Below is a small trained network, with its code and all its weights. Each question gives an input and a target symbol and asks what happens when units are switched off, that is, made to give their printed mean instead of their output.

import numpy as np


def w(rows, s, z=0):
    codes = np.array(rows[::2]) - 128.0
    scale = np.full(codes.shape[1], s)
    scale[-1] = z or s
    return codes * scale


def f(y):
    return np.maximum(y, 0)


def softmax(a):
    e = np.exp(a - a.max(-1, keepdims=True))
    return e / e.sum(-1, keepdims=True)


def log_softmax(a):
    a = a - a.max(-1, keepdims=True)
    return a - np.log(np.exp(a).sum(-1, keepdims=True))


def net(x, mask):
    ids = ['αγδεηθλμξπστφψω'.index(c) for c in x.split()]
    T = len(ids)
    res = E[ids] + P[:T]
    u = 0
    for l in range(3):
        r = res
        for j in range(2):
            rows = slice(2 * j, 2 * j + 2)
            q, k, v = (r @ M[l][rows].T for M in (Q, K, V))
            z = softmax(np.where(np.tri(T) > 0, q @ k.T / 2**0.5, -1e9)) @ v
            o = O[l][rows]
            res = res + np.where(mask[u + j], z, o[:, -1]) @ o[:, :-1]
        u += 2
        y = f(res @ A[l][:, :-1].T + A[l][:, -1])
        res = res + np.where(mask[u : u + 8], y, B[l][:, -1]) @ B[l][:, :-1]
        u += 8
    return log_softmax(res[-1] @ U[:, :-1].T + U[:, -1])


Q, K, V, O, A, B = {}, {}, {}, {}, {}, {}
E = w([
[144,157,158,156,158,98,111],'α',
[137,121,100,96,159,172,212],'γ',
[127,72,90,173,54,121,135],'δ',
[233,81,160,148,195,168,124],'ε',
[180,153,62,201,81,97,122],'η',
[106,152,218,115,69,213,114],'θ',
[172,115,96,225,122,120,190],'λ',
[136,133,170,254,91,182,146],'μ',
[160,161,97,9,141,107,137],'ξ',
[138,42,209,61,167,123,102],'π',
[67,127,146,100,34,169,171],'σ',
[152,2,158,135,152,123,109],'τ',
[173,48,76,120,97,150,175],'φ',
[129,125,141,156,139,102,36],'ψ',
[108,88,202,113,167,181,162],'ω',
],0.022)
P = w([
[245,153,255,139,86,15,192],'0',
[216,132,218,120,94,74,178],'1',
[185,129,187,90,101,110,157],'2',
[159,132,156,88,110,120,145],'3',
[145,131,134,81,115,130,137],'4',
[134,126,121,81,127,141,131],'5',
[121,131,106,78,133,151,123],'6',
[114,133,98,81,137,158,119],'7',
[97,130,83,81,137,157,111],'8',
[94,133,79,79,135,173,114],'9',
[89,133,65,85,136,168,112],'10',
[84,124,54,83,150,175,112],'11',
[76,128,49,74,147,170,117],'12',
],0.0078)
Q[0] = w([
[217,47,199,109,196,113,102],'0.h0',
[165,130,155,160,21,47,104],'0.h0',
[151,195,71,69,86,250,227],'0.h1',
[148,253,152,147,194,181,74],'0.h1',
],0.0054)
K[0] = w([
[155,140,2,56,235,131,73],'0.h0',
[93,109,205,51,197,128,102],'0.h0',
[178,216,114,47,74,152,199],'0.h1',
[105,238,143,147,215,171,3],'0.h1',
],0.0048)
V[0] = w([
[172,170,114,99,83,118,135],'0.h0',
[198,145,107,172,133,122,23],'0.h0',
[15,158,176,108,103,193,129],'0.h1',
[119,1,158,171,132,163,144],'0.h1',
],0.0055)
O[0] = w([
[243,236,1,187,93,122,133,186],'0.h0',
[187,126,186,96,91,138,121,75],'0.h0',
[223,114,55,175,153,68,122,44],'0.h1',
[125,247,95,148,139,37,99,252],'0.h1',
],0.006,0.0032)
A[0] = w([
[184,180,221,75,127,105,80,115],'0.n0',
[165,126,226,132,230,29,43,157],'0.n1',
[134,191,157,106,102,91,124,94],'0.n2',
[33,67,225,196,85,187,165,134],'0.n3',
[165,24,120,231,112,82,151,96],'0.n4',
[79,178,100,168,108,55,22,43],'0.n5',
[107,177,185,77,129,157,162,250],'0.n6',
[255,125,114,70,122,15,95,105],'0.n7',
],0.0078,0.0028)
B[0] = w([
[48,171,118,163,153,150,99,223],'0.n0',
[82,65,57,173,90,176,254,254],'0.n1',
[65,193,116,109,162,84,82,161],'0.n2',
[163,138,134,100,195,21,101,233],'0.n3',
[208,135,250,49,75,100,149,218],'0.n4',
[123,163,225,90,92,225,169,171],'0.n5',
[195,154,70,159,159,81,122,246],'0.n6',
[38,182,191,88,137,202,124,235],'0.n7',
],0.0084,0.0051)
Q[1] = w([
[202,104,210,110,175,84,147],'1.h0',
[125,179,183,121,131,1,108],'1.h0',
[215,136,207,102,107,167,245],'1.h1',
[121,112,97,103,161,212,109],'1.h1',
],0.0079)
K[1] = w([
[172,3,123,158,117,109,99],'1.h0',
[113,130,161,158,103,58,116],'1.h0',
[157,243,13,86,133,108,107],'1.h1',
[172,87,41,229,66,125,153],'1.h1',
],0.0084)
V[1] = w([
[143,145,78,253,60,104,181],'1.h0',
[165,50,84,165,131,155,89],'1.h0',
[84,170,82,179,106,29,142],'1.h1',
[139,116,127,196,111,163,111],'1.h1',
],0.0057)
O[1] = w([
[54,147,107,135,133,123,90,123],'1.h0',
[92,213,254,189,103,121,140,3],'1.h0',
[126,144,76,166,138,53,92,144],'1.h1',
[234,119,111,219,125,136,90,73],'1.h1',
],0.007,0.0056)
A[1] = w([
[115,168,127,94,173,47,83,165],'1.n0',
[183,186,126,99,71,46,153,150],'1.n1',
[162,112,102,129,142,115,183,161],'1.n2',
[187,60,202,192,97,53,89,53],'1.n3',
[176,84,75,82,38,112,102,3],'1.n4',
[41,215,229,83,109,60,87,152],'1.n5',
[111,48,195,111,107,140,89,167],'1.n6',
[154,195,123,164,111,121,1,37],'1.n7',
],0.0092,0.0029)
B[1] = w([
[126,151,216,115,222,81,101,206],'1.n0',
[208,62,121,83,131,143,60,255],'1.n1',
[182,138,125,89,111,180,170,221],'1.n2',
[53,166,128,193,55,75,164,161],'1.n3',
[107,69,215,161,216,104,114,224],'1.n4',
[215,171,94,177,2,142,70,196],'1.n5',
[75,164,122,1,118,75,173,179],'1.n6',
[120,66,174,166,198,221,136,153],'1.n7',
],0.0076,0.0065)
Q[2] = w([
[112,124,138,133,155,145,84],'2.h0',
[100,79,141,133,111,131,119],'2.h0',
[140,121,193,81,141,161,142],'2.h1',
[160,164,154,1,184,162,133],'2.h1',
],0.012)
K[2] = w([
[133,71,122,148,99,119,150],'2.h0',
[131,135,169,142,146,104,131],'2.h0',
[106,185,106,63,202,134,131],'2.h1',
[113,134,129,5,204,170,123],'2.h1',
],0.011)
V[2] = w([
[80,171,163,100,136,121,85],'2.h0',
[99,207,199,86,175,110,98],'2.h0',
[182,43,107,152,169,134,175],'2.h1',
[110,2,166,178,159,133,144],'2.h1',
],0.006)
O[2] = w([
[64,174,109,117,81,94,90,118],'2.h0',
[161,156,193,163,224,145,75,166],'2.h0',
[165,89,161,59,206,162,119,139],'2.h1',
[139,2,174,100,192,177,132,3],'2.h1',
],0.009,0.0054)
A[2] = w([
[75,142,31,71,162,93,97,121],'2.n0',
[160,125,241,143,127,117,221,114],'2.n1',
[128,153,106,178,115,89,25,65],'2.n2',
[73,104,135,127,26,59,181,93],'2.n3',
[116,36,199,165,49,83,127,91],'2.n4',
[101,77,162,213,79,147,97,76],'2.n5',
[2,86,104,185,222,132,154,84],'2.n6',
[75,164,17,144,135,224,140,1],'2.n7',
],0.0084,0.0066)
B[2] = w([
[158,94,181,178,92,136,163,251],'2.n0',
[113,150,202,149,119,119,154,253],'2.n1',
[118,152,135,83,183,167,145,215],'2.n2',
[117,169,86,146,178,144,137,225],'2.n3',
[68,88,107,134,74,108,147,199],'2.n4',
[88,55,180,129,148,157,37,149],'2.n5',
[142,4,81,159,133,131,103,210],'2.n6',
[114,173,169,82,154,91,70,219],'2.n7',
],0.011,0.0056)
U = w([
[105,210,162,106,147,70,147,129],'α',
[106,138,90,195,169,94,138,247],'γ',
[188,130,48,124,159,121,217,129],'δ',
[218,93,135,230,75,88,196,137],'ε',
[113,134,199,198,156,221,186,99],'η',
[30,119,163,63,130,170,59,117],'θ',
[35,124,182,91,178,67,176,71],'λ',
[86,80,137,67,60,53,74,125],'μ',
[106,73,111,122,146,125,146,132],'ξ',
[105,114,221,184,127,102,97,115],'π',
[125,119,185,151,254,43,158,76],'σ',
[183,74,105,93,158,8,48,149],'τ',
[134,123,175,124,205,147,44,101],'φ',
[191,89,132,146,37,191,70,144],'ψ',
[129,92,209,69,115,133,129,126],'ω',
],0.0078,0.013)

Each question gives the input, a string of symbols that net reads in full, and the target symbol t.
The units are the heads (2 rows each of Q, K, V and O) and the neurons (one row each of A and B). Each row of codes is followed by its name. A weight is (code - 128) times the scale printed after its matrix; where a second scale follows, it is the last column's (O, A, B and U).
mask holds one flag per unit, layer by layer, with each layer's heads first. A switched-off unit (its flag False) gives its mean, the last column of its rows in O or B, instead of its output. The means were averaged over made-up inputs and are rounded, as every weight is.
A unit's drop is (log p(t) with every unit on - log p(t) with that unit switched off) / (log p(t) with every unit on - log p(t) with every unit switched off).
The circuit of an input: a set's keep is (log p(t) with only the set's units on - log p(t) with every unit switched off) / (log p(t) with every unit on - log p(t) with every unit switched off). Starting from the 12 units with the biggest drops (on a tie, the unit counted first), units are removed one at a time, each time the one whose removal leaves the highest keep (on an exact tie, the one counted first), for as long as the keep stays at least 0.8.
circuit, biggest first: the units of the circuit, biggest drop first
most important unit: the unit with the biggest drop
k most important neurons: the k neurons with the biggest drops, biggest first
top k neurons in layer l: the k neurons of layer l with the biggest drops, biggest first
heads that matter: for each layer, one digit per head in row order, 1 if its drop is at least 0.15 and else 0, layers parted by /
input ψ σ δ λ δ ξ ξ φ η π ξ τ, target α: heads that matter : 00 / 00 / 01
input π σ τ σ τ σ θ ε δ, target μ: most important unit : 2.n4
input σ λ θ φ π φ φ δ ξ α ε ω, target α: circuit, biggest first : 2.h1, 0.n1
input φ γ τ ξ α μ η, target α: circuit, biggest first : 2.h1, 0.n1, 0.n5, 0.n7
input θ φ τ, target λ: heads that matter : 00 / 00 / 00
input φ ω φ γ π ξ η σ τ λ, target α: heads that matter : 00 / 01 / 11
input μ σ π π ξ ω σ, target γ: 4 most important neurons : 0.n7, 0.n1, 0.n4, 2.n3
input π φ θ φ γ τ δ σ μ φ ω γ λ, target ε: circuit, biggest first : 0.n4, 0.n7
input ξ φ σ φ φ τ φ φ θ, target α: circuit, biggest first : 2.h1, 0.n7, 0.n2
input σ ψ μ, target π: heads that matter : 00 / 01 / 00
input ε γ σ γ α λ ξ σ, target γ: circuit, biggest first : 2.h1, 0.n7, 2.n3
input λ ψ ξ η, target α: circuit, biggest first : 2.h1, 0.n7, 1.h1
input φ ξ π η α, target α: 2 most important neurons : 0.n7, 2.n7
input δ ξ φ μ λ τ α α π η σ π, target γ: heads that matter : 00 / 10 / 01
input θ ξ μ ω φ ε, target α: heads that matter : 00 / 10 / 01
input φ δ ε φ ω ξ φ φ λ α, target α: most important unit : 1.h0
input α φ π ω δ λ σ ψ, target θ: heads that matter : 00 / 00 / 00
input ε σ ω σ π γ τ τ τ σ φ, target ω: 2 most important neurons : 0.n4, 0.n1
input ξ τ π λ σ ψ σ σ λ η γ, target α: circuit, biggest first : 2.h1, 2.n7, 0.n2
input σ σ ψ π, target ξ: most important unit : 0.n1
input τ τ τ η τ α α π δ, target μ: 2 most important neurons : 0.n1, 2.n4
input μ μ π λ ξ φ, target α: 2 most important neurons : 0.n1, 0.n7
input π π σ η φ π φ ε ξ, target α: 2 most important neurons : 0.n7, 0.n1
input μ α α π ξ μ φ λ, target α: top 3 neurons in layer 0 : 0.n7, 0.n1, 0.n4
input η ε η α, target γ: 2 most important neurons : 0.n1, 0.n0
input ξ λ ω α η η ψ, target α: 2 most important neurons : 0.n5, 2.n7
input ω ε π ω σ ε φ ψ λ ε τ, target λ: top 2 neurons in layer 0 : 0.n4, 0.n0
input φ ε λ ξ ψ α φ φ α σ, target α: heads that matter : 01 / 00 / 01
input π σ λ α η α δ ψ φ, target ω: most important unit : 0.n1
